Where the symbols take the elements:
fg § bf
fg * pq
hs § qj
hs * jm
pq § dh
pq * fg
dj § bh
dj * rr
mp § rr
mp * bh
gz § pf
gz * dz
qd § dz
qd * pf
nb § qg
nb * sj
sj § qp
sj * nb
cq § mq
cq * pg
pf § lp
pf * qd
pr § cc
pr * fr
pz § pn
pz * rz
hn § pz
hn * gp
dh § pr
dh * hh
fr § hh
fr * pr
dd § mp
dd * hj
ll § gd
ll * hd
hm § pq
hm * bf
pg § bq
pg * cq
bq § jl
bq * mj
zg § hm
zg * jb
mj § cq
mj * bq
gd § rz
gd * pn
cc § nb
cc * qp
pn § hd
pn * gd
bf § jb
bf * hm
gp § hg
gp * hn
jm § ll
jm * hs
gj § dd
gj * gf
bh § hj
bh * mp
dp § hn
dp * hg
hd § hs
hd * ll
jl § gz
jl * qm
hj § gf
hj * dd
lp § zg
lp * rn
gf § sl
gf * gj
dz § qm
dz * gz
mq § jm
mq * qj
qm § mj
qm * jl
rz § gp
rz * pz
hg § dj
hg * dp
rr § dp
rr * dj
jb § rn
jb * zg
hh § fg
hh * dh
qj § pg
qj * mq
sl § sj
sl * qg
qp § fr
qp * cc
qg § gj
qg * sl
rn § qd
rn * lp

In the rows, 447 stands for zero.

The rows follow the links: the fewer symbols apart two elements are, the more alike their rows tend to be.

Each row is also shifted at random along 9 hidden directions that mean nothing.

Name the element of each row.
 566   441   577   424   450   381   539   528   437   449   407   573   490   501   465   422   564   533   389   572   633   467   433   518   314   486   408   645   575   348   373   438   574   549   482   517   437   417   405   436   414   482   516   419   548; element jl
 440   431   476   345   414   434   526   566   518   363   423   424   594   451   399   454   594   499   475   425   347   537   534   474   404   463   339   366   498   429   418   378   561   439   451   429   499   561   443   414   416   411   570   400   331; element dh
 555   521   403   494   495   401   430   282   377   518   388   460   396   408   481   450   425   318   415   469   537   381   426   430   499   425   519   347   470   557   440   465   384   438   480   361   565   568   477   338   465   606   489   515   494; element hh
 557   511   356   425   461   443   367   533   507   367   443   370   457   426   430   536   342   444   500   280   355   447   470   528   597   512   525   375   352   446   485   493   445   428   424   411   504   443   362   424   364   460   350   557   354; element qm
 409   512   468   499   442   419   414   396   337   542   418   503   326   426   473   405   453   470   360   561   430   418   444   402   422   322   566   512   454   512   416   470   473   418   460   389   451   464   436   437   520   435   434   476   484; element bq
 211   457   390   468   440   440   398   520   586   518   486   394   374   373   298   353   365   388   370   446   545   569   448   523   590   428   476   497   377   419   525   489   572   470   532   521   425   436   370   362   434   523   441   489   356; element ll
 613   368   506   380   444   444   433   502   438   506   322   432   426   532   570   399   542   366   413   509   440   484   481   497   296   371   506   533   484   357   344   455   445   452   563   452   503   389   584   609   560   347   390   444   575; element dz
 573   459   344   454   448   463   341   475   404   390   447   407   420   475   463   526   325   416   467   335   464   369   438   422   533   476   488   406   416   460   467   468   370   386   385   407   512   393   507   480   449   431   391   584   408; element qd
 263   327   496   350   400   540   453   505   545   366   605   380   407   415   506   309   423   454   427   505   620   462   382   525   375   602   282   592   397   506   495   482   420   492   450   706   290   298   603   574   412   352   327   361   500; element pz
 412   500   440   462   442   389   469   400   535   591   415   435   444   453   323   316   456   303   400   426   577   569   444   471   453   475   495   439   464   388   475   508   561   527   627   491   464   594   441   355   430   545   488   408   431; element jm
 408   401   425   260   373   459   419   634   436   396   513   452   361   417   431   496   507   398   361   567   606   403   486   521   501   330   410   525   384   665   440   414   525   265   508   485   497   334   623   440   443   371   478   604   364; element pq
 308   430   414   446   356   481   432   265   391   433   466   439   461   446   516   338   385   312   374   382   423   380   428   394   537   533   413   308   390   516   422   408   329   456   407   375   449   437   610   535   471   421   420   414   547; element hm
 527   364   434   450   447   463   456   344   382   542   439   569   442   540   492   502   401   276   533   520   631   392   465   280   283   537   426   461   531   435   338   446   324   440   524   504   485   316   722   467   485   384   419   422   593; element qg
 695   490   342   520   517   432   307   387   396   559   317   437   326   452   477   530   313   301   378   500   467   393   435   420   581   287   594   416   428   453   404   419   357   391   463   294   604   359   499   432   563   518   443   675   482; element bf
 329   429   454   477   476   363   464   553   294   370   395   457   366   382   512   519   591   718   492   527   417   341   531   492   299   192   558   572   481   526   469   453   488   292   386   404   510   506   242   368   511   484   470   479   312; element fr
 562   549   429   504   488   418   358   472   412   467   448   413   323   368   426   511   293   508   423   443   468   391   453   464   544   409   597   508   297   488   474   496   468   397   416   407   459   350   323   446   384   431   343   535   387; element hs
 500   449   489   408   449   464   467   421   625   602   348   459   484   483   420   332   438   227   406   527   398   650   463   449   392   547   447   437   481   299   343   449   521   630   605   503   466   416   570   514   498   408   410   378   624; element mq
 607   483   513   554   456   441   517   251   343   480   392   471   542   538   467   469   483   449   500   338   237   390   390   343   460   445   457   308   467   342   461   400   365   497   372   301   367   528   357   510   423   447   486   307   519; element dj
 446   409   513   489   459   403   526   503   434   387   498   529   509   527   441   495   473   545   520   358   584   386   397   513   428   576   420   590   475   322   494   495   472   512   405   540   330   381   316   443   313   504   441   385   480; element rz

Start, symbols taken left to right, then the element you end at.
Answers are names.
 342   428   488   469   431   475   516   372   516   481   484   493   523   496   461   408   490   386   486   376   377   508   403   497   467   569   396   424   485   406   463   496   452   591   442   506   327   515   409   435   407   504   413   334   578
* * * * § § * § § * * -> pn
 474   410   467   433   489   403   512   469   334   317   411   497   482   475   597   545   641   612   533   411   414   322   459   543   322   398   465   493   558   491   455   489   396   423   380   449   467   584   337   397   448   546   464   449   488
§ * § * § * § * § § -> jb
 442   377   467   481   471   398   508   530   385   400   347   500   567   513   443   550   557   613   620   441   315   444   580   343   199   392   459   467   561   261   377   402   474   429   429   394   505   485   353   454   498   377   512   326   374
§ * § § * * § * * -> fr
 454   405   561   385   431   426   582   456   362   318   551   466   505   495   540   390   628   607   548   376   562   351   380   486   209   574   368   544   491   500   494   530   416   458   431   616   298   557   422   516   321   408   402   251   454
§ § * * * § § -> gd
 559   448   384   473   481   406   395   501   390   390   424   430   455   478   425   494   435   500   450   393   535   388   432   428   459   398   446   453   516   413   473   437   412   395   423   404   538   495   436   401   476   500   531   564   329
* * * * § * § § * -> bf
 601   516   469   469   435   418   492   295   369   426   489   551   536   511   478   468   431   354   423   341   555   345   359   439   546   644   401   368   517   487   426   466   378   532   389   401   439   511   495   415   351   550   486   463   584
* * * § § § * § § § * -> qd
 289   430   423   515   387   419   410   414   370   322   493   457   448   444   481   405   324   545   395   349   571   311   435   467   555   544   444   508   406   400   458   418   411   436   312   426   436   326   390   486   413   489   414   502   452
* * * * § * § § § -> dz
 405   383   478   318   429   434   504   585   505   341   412   458   499   439   515   502   549   512   504   456   418   466   556   563   372   479   421   506   422   448   383   419   518   411   487   481   490   366   425   473   391   417   427   440   451
§ § * § § § * * -> hh
 326   480   463   452   420   462   462   383   468   459   483   380   442   339   380   364   415   464   393   505   370   488   472   375   499   402   395   357   383   512   463   381   481   410   432   395   442   498   438   437   443   410   513   377   343
§ * § § * * § * § * -> dd
 437   443   429   379   423   467   435   506   401   467   459   490   390   480   530   534   528   438   533   416   240   447   484   469   373   417   542   417   444   578   418   539   403   405   473   444   418   485   487   477   468   341   316   451   514
§ § § * § * § * * * * -> ll
 138   349   457   437   369   445   484   355   400   472   421   426   474   448   461   293   535   416   463   506   467   462   524   320   239   426   411   433   495   443   374   412   435   409   534   467   467   507   612   505   558   357   455   286   460
* * § * § § * -> pr
 267   427   361   465   451   524   316   392   497   540   485   295   272   373   437   329   321   340   343   457   426   468   381   481   590   301   499   412   287   547   552   474   378   366   477   475   402   392   499   499   544   438   354   509   401
* * * § * § * § § § * -> mp
 525   564   403   527   486   433   427   302   450   409   467   423   484   341   413   498   233   440   480   387   478   382   470   368   602   605   446   303   371   471   446   425   385   473   356   372   517   425   382   354   311   544   447   475   414
§ § * § * § § * § -> pr
 550   471   461   519   434   446   430   354   411   539   511   484   429   496   318   430   282   337   394   446   683   397   349   300   560   503   397   460   418   375   489   404   415   431   438   436   393   320   551   457   399   428   502   474   437
* * § * * * § * § § -> bh
 439   404   519   420   439   496   459   483   495   437   428   425   429   434   491   450   475   484   396   530   298   470   449   502   489   366   430   489   354   426   430   372   473   443   417   427   384   286   405   553   466   359   422   410   501
§ § § § § * § -> nb
 478   488   507   454   409   422   504   393   285   408   576   554   441   470   470   456   509   559   513   441   512   345   405   318   279   566   431   484   510   556   437   514   396   436   386   497   370   539   487   449   371   364   414   342   465
* * § § § * § * § -> jl
 488   492   426   431   456   433   435   422   463   439   383   403   464   462   491   441   459   414   503   322   295   461   483   520   467   493   559   376   404   430   429   522   430   476   488   408   481   537   388   485   422   448   341   420   480
§ * § * * § § * * -> gz
 375   531   454   483   451   418   416   390   404   521   435   444   311   363   473   373   415   437   350   503   442   434   444   483   505   378   578   490   375   544   451   520   487   442   487   411   455   486   370   420   466   486   378   469   481
* § § § * § * § * -> hd
